Each row is followed by its group and then its class within the group.
[ -2   0   5   5   5   7   1   4 -17  -3   7  -1  14  -5  -3   7  -7  -1
   0  -5  -1  -1  -4  -7 -10  -4   0  -2   3 -28 -21   6   2  -2   8  14
  -8  -1   6  12   6  -5  11   3   4  -2 -11  11  -7  -9  -2  -5  -8  -1
  -1  -2  -2   0  -1   2 -25   3  -3   3   1   9 -10   8 -15   1  -5   4
 -18  -1   7   4   6] => G > Hz
[ -1  -3  -4  -4   2   4   1   6  -2  -6   3   3   4  -2   8  -9   2  -3
  -2   3   4   7   0  -5   3   0  -2  -2  -5 -12 -17   3  -5  -7   2  23
  -2  -3  10   7   7 -12   4  -3   7  -2  -4  20  -3   1  -5  -4   1  -9
   3   9   1  -1  -3 -21 -27   1  -2   2  -3  -1  11   0  -4   2   3  -3
  -7 -13 -10  -3   1] => U > GS
[ -1  -3   2   1   1  -4  -4   1  -6  -3   8  -2  10   3   8  -3   3  -1
  -1  -4  17  -8  -1  -4  -1  -3  -3  -3  -4 -14 -23   9  -2  -7   3  20
  -4   3   6   9   5 -12   9   9   6   2  -3   4   6  -6 -12  -4  -2  -6
  -1   9   0   3  -9  -8 -26   8  -2  -1   3   4   2   8  -8  -2 -10  -2
  -9  -4  -3  -9   2] => U > GS
[ -6  -5 -10   3  -1   2   1  -2 -10  -2   3  -2  14   0   4   3  -7   1
  -6   1  15  -8   1   0   1   2  -1   2   1 -30 -22   0   4  -4   2  24
  -5   5   4   4   7 -13   9  12   3  -8  -4  12  -6  -5   5  -5   5  -4
  -2   8   1  -1  -5   4 -54  13 -10  19  -2  12   4  10 -20   5  -1   5
 -14   2   3  -6   0] => G > DH
[ -3   6  -7  -2   3  -2  -4   2  -2  -7   2   0   6   0   9   1   7  -1
  -4   3   9  -1   1  -7   0  -1  -7  -7  -1 -15 -23   4  -4 -13   7  21
  -5  -3   7   5   1 -12   4  17   7   5  -1  12   2  -7  -5  -4   1  -7
  -2   8  -7  10  -4 -12 -25   0  -3   4  -2   1   5   9  -5   2 -10  -7
   0  -5  -9   2   4] => U > GS
[  0  -3  -2  -3 -11   3   6  -1  -7  -9   4   1   5   1   3  -2   2  -4
   0  -6   9  -4   1  -3  -1  -2  -7  -4  -4  -8 -18   5   1  -6   8  14
   3  -5   7   6   7 -17  10   7   5  16  -4   6  -3  -1  -1   1  -6  -7
   6  15  -4   1  -8  -4 -42   0  -3   1  -3  -3   2   7  -8   1  -6 -13
   3  16  -5  -5   4] => U > MR
[ -7   2   8  -2   0  -9  -6   1 -19  -2   8  -2   8   3   1   9 -10  -5
  -1   9   5   0   1  -5  -7  -4  -3   3  -1 -29 -25   5   2   0  -2  19
  -8   1  12   7   3  -8   4  13   0  -7  -3   5  -3 -12  -2  -2  -4  -8
  -2   5   3  -1  -4  -5 -38  -4  -8  11   0  17  -4  16 -17   3  -6 -12
 -21   1   0  -2   7] => G > Hz
[  3  -3   5  -3   1  -1   0   6  -3  -7   3   1   1   1   6  -4  -1   4
  -3 -14   2   6  -3   0  -8  -2  -3  -9  -6  -4 -17   3   5  -6   3  13
   4   0  10  12  -1 -10   7  13   8   6  -2   6  -2   1 -10  -3  -4 -10
   0   1   0   1  -8 -10 -11  -2  -1   1  -1   2   2  17  -2   0  -7  -2
  -1   0  -6  -4   6] => U > GS
[ -2  -9  -1   3  -4  -1  -1  -1 -17  -4   5   2  13  -1  22  -5 -11   0
  -1   1   1   0  -1  -6  13   1  -7  -1  -2  -5 -30   5  -7 -11   1  17
   8  -7   7  14   6  -7   1  28   9  -4  -5   1  -6  -9   4  -1   2  -8
   7   7  -1   5 -12 -21 -43   8  -7   7   0  11 -13   4 -13   0   9  -3
   4  -1   9   4   7] => K > JZ
[ -2  -6  -1  -2  -2 -20   4   0  -1  -8   5  -1   9   0  -2   7  -6  -2
  -2  -1   7  -1  -2  -5   0  -7  -2   3  -1 -13 -22   5  -4  -4   3  16
  -7  -3  11  11   5  -6   8  11   6  -6  -5  13  -6  -8  -3  -5   8  -5
  -1  15   1  -2  -3  -4 -52  -3  -4   8  -1   7  -5   8 -27   8   2  -2
 -14  -4   8   1   3] => G > DH
[ -1   2  -2   4   8 -13  -2   2 -15  -4  13   3   8   2  -3   5  -6  -6
  -1   1   9   9   0   1  -5  -6  -7   4   6 -28 -17   3   1   2  -7  22
  -1   0   5   7   5 -12  10  18   9  -9  -6  11 -11 -11 -12   1   1  -6
  -3  16   6   0   3   4 -32   0  -3   6  -1   0   4   7  -9   4  -1  -2
 -18   0  -1   2   4] => G > Hz
[  0  -9  -7  -3  -1  -1   3   3 -14  -4   4   1   8   2  17   1  -3  -7
 -15 -10   4   2  18  -4   2  -5 -12   1  -4  -3 -14   2  -6  -8  -1  20
   4   2   5  10   7 -17   5  17   8  -1   0   8  -9  -4  -2   0   1  -6
   1  11   1   1  -9  -8 -44  18  -5   4  -9   4   1  -3   2   1  -7  -7
  -4   0   3  -1   1] => U > DQ
[  0 -13   1  -4   1   4  -2  -1 -12  -5  -5   0   8  -4  21   2  -4  -5
  -4  -3  -3  -2  -2  -5   4  -5  -8   1  -4  -2 -23   2  -8  -4   1  15
   6   0   4  25   8 -11   6  16   8   1   0   1  -6  -6   1  -6  -3   0
   4   3  -5   4 -10 -15 -30   8  -3   2   3   5  -9   0  -3  -2  11  -5
  -3   0   2   5   5] => K > LL
[ -2  -9  -2 -17   1  -3  -4   4  -7  -5   5   4  12  -1   8  -4   2  -2
  -4  -1   4   2  -3  -7   3  -5  -3  -2  -1 -15 -13   6  -6 -25   6  20
  -8  -4   5  11   8 -16   3  17   8  -5  -4  10  -3   1  -6  -4  10  -3
  -1   6  -2  -2   0 -10 -38  -1  -1   2  -1   6   1   4  -1   5   2 -13
  -2   0   2   2   8] => U > DQ
[ -4  -1  -1   0   5  -2   7   4 -13  -8   5  -2  15  -5   2   1   4   9
  -7  -1   7   2  -2  -4  -2  -4   2   1  15 -21 -25   4   2 -18   4  29
 -13   3   1  -6   7 -10   6  20   5  -6  -1  10  -2  -8  -1  -4   9  -2
  -7  12   0   0  -7  -5 -39  -7  -7  15  -2   6  -8  15 -14   9  -1 -12
 -13   0 -10   0   7] => G > GP
[  0  -4   1  -2   6  -6   2   0 -20  -5   3  -3  11   0  -2  14  -2  -7
  -7   1   8   2   0  -5  -5  -4   6   5  -3 -20 -25   9   0   0   2  16
 -11   2   5   4   4 -13   7  12   8  -7  -6   9  -4  -7  -1   0   1   0
  -4  -2   1   0  -5  -2 -42  -5  -1  19   0  10  -4  10 -14   6   4  -3
 -14  -1   0   1   3] => G > DH
[ -2   0  -7   0   3   0   5   5 -11  -6   6   1   4   2  -1  -2  -4   2
  -2  -4   4  -3  -4   4  -9   0  -4   3  -5  -7 -23   4   1  -7   6  20
 -11  -1   3 -12   2  -6   6   9   3 -10  19  20  -2  -5   2  -2   4  -3
  -4  12   0  -1  -3   0 -29  -6  -3  20  -1   5  14  15 -14  -6  -2  -1
 -12  -9  -3  -2   4] => G > Hz
[  2 -13  -2  -1   0   6  -2   4 -13  -2   4   3  12  -7  20   6   2   2
  -5  -6   6  -4  -2  -4   5   2 -18 -10  -6 -10 -51   1 -15  -3   1  26
   6  -5   8   9   8 -13   1  25  12  -2   0   8  -4  -3   4  -4   5 -12
   2  11  -6  -1 -11 -13 -27  12  -3   1   1   7  -6   6  -5   1  -4  -7
  -2   2  -5  -2   2] => K > LL
[ -3 -14  -5  -4  -3   4  -1   1  -6  -8  -1  13   7  -2  12  -3  -2 -16
  -2 -14   4  -2   2  -2   1   0  -5  -1  -6  -9 -10   3  -4  -4   1  20
   4  -6   9   7   4  -7   7   5   8   0   0   7  -2  -3  -1   2  -2  -6
   5  10  -3   6 -13  -3 -42   3  -9   2 -27  -2   0   4  -3   4  -8  -7
  -3  -1  -1   0   4] => U > GS
[ -3   2  -1   4   5  -2   2  -1 -19  -2   6  -8  13  -1  -8   4  -1   0
   5   8   6  -2  -4   0  -2  -3   1   1   3 -35 -28  -1   1  -1   2  19
  -4  -1   3   7   3  -9   8  22   4  -9  -3  12  -7 -10   0  -2   1  -8
 -12   5   6   3  -3  -1 -36  -1  -3   7   0   6  -7  11 -15   3   1  -3
 -15   2   4   2   5] => G > Hz
[  6 -14   0   6  -4  10  -4  -1  -8   5   1  -8  11  -1  18  -3  -7 -14
   1  -6   0  -3   0  -4  10   1  -7   1  -4  -1 -24   4  -3 -13   2  12
   7  -2   4  18   7  -8  -4  16  11   7  -2  -1  -6  -5   9  -1   3  -6
   2   7  -3   6  -8 -13 -42   5  -2   2   5   6 -12  -6  -1  -3   6  -2
 -11  -4   9   1   4] => K > JZ
[  1   0   2   2   3   3   1   5 -13  -1   6  -3   1   2  -3   1  -2   2
  -1  -1   3  -2  -4  -3  -1  -7  -7   5   4 -29 -24   6   3 -18  -1  16
  -5   1   2  10   5  -8   6  28  20  -6   1  13  -5  -7  -9 -11  -6  -2
   9   7  -7  -4  -2  -2 -29   1  -5  -1   1  -6   0   7  -7   4   3  -6
 -12  -4   1   0   8] => G > GP
[ -5 -10   1  -3   3   2  -2   4 -13  -5  -1  -4   7   2   1   2  -7  -2
  -3  -8  -4  -1  -1   0  -3  -4  -5   0  -2  -9 -20   4  -9  -6   4  21
  10  -1   7  15   8 -20  10  12  17  -2  -7   9  -1  -5 -19  -6  -2  -7
  -2   4   0   1  -3  -8 -27   7  -5   8  -2   0  -6   1  -2   8  -1 -12
  -4  -5  -7   7  10] => U > GS
[ -1  -9   1  -4   4 -13  -3   8  -8  -5   6 -44   8  -2  15  -1   1  -4
  -9  -7  -2   5   8  -4   3   1   1  -7  -4  -9 -21  -1   1  -8   2  23
  -1  -4  10   9   4 -12   3  14  10   2  -3   8  -5  -7  -3  -3  -4  -3
   3  10  -3   3  -4 -11 -19   5   1   4   1  -9  -2  12  -1  -3  -1  -6
  -9  -2  -5   2   5] => U > GS
[ -2   3  -3  -2   1  -2   2   5  -6  -6   4   1   4   1  -6   3   1  -5
  -3  -1  11   1   2 -12  -1  -1  -2  -9   5 -23 -12  -7  -3  -7   3  17
  -1   2  -2   4   5 -13   5  15   5  -7  -7  10  -2  -2  -4  -2   4   3
  -1  16  -2  -1  -4   3 -47   0  -4   5   7   7  -1   8 -11   6  -1  -3
 -22 -11  -1  -2   0] => G > DH
[-10 -14  -3   3  -2   6  -6   6  -9  -2   1   8  10  -5  17   2  -4   0
  -1  -1   7  -1  -7  -7  30   0  -5  -2  -5  -8 -31   3  -6  -8  -3   7
  28  -2   3  12   5  -8   2  20   6   8  -6   7  -4  -1   6  -4  -3  -6
   0  15  -8   2 -16  -4 -49  -1  -1  -9  -1   5  -8   3  -4   5   1  -1
  -5  -6  10  -5  -1] => K > JZ
[ -2  -9  -4  -4  -1   3  -3  -1 -19  -2   3   2   8  -2  22   1  -8   0
  -4  -4   5  -4  -2  -4   5  -5  -4   1  -3  -5 -20  -1  -8  -5   1  18
   9   0  -1  17   1 -11   6  19   8  -1   0   6 -10  -8   5  -2   7  -4
   6   8  -1   0 -15  -8 -35   9  -3   3  -2   9 -11   0  -7   1   4  -5
  -5  -1  19   5   5] => K > LL
[ -7 -10   1   2  -3   4  -2   3 -15  -1  -4   3  -1   0  16   4 -10  -2
  -1   8   1   1   0  -4   7  -2  -5   4   1  -8 -24   2  -5  -5   7  13
   6  -4   5  20   8  -9   7  20  12   3   5   4  -5 -11   1  -1   2  -4
   2  10   1   2  -7  -9 -45  10  -5   5   0   5  -7  -3  -1  -5   9   0
  -3   2   8   3  -3] => K > JZ
[  0 -11  -5 -10  -2  -3 -12   1  -3  -2   4   7  10  -3  16   3  -6  -6
  -5   1   3  -2 -10  -4   1  -2  -8   4  -2  -6 -23   2  -8  -8   9  18
  11   0   7  11   1  -9   5  14   8   1   0   7  -8  -1   3  -4  -2  -6
  -1   9  -7  11  -7  -8 -28  10   3   3  -3   8  -4   0  -4   2   1  -3
  -3  -6   0   6  -2] => K > LL
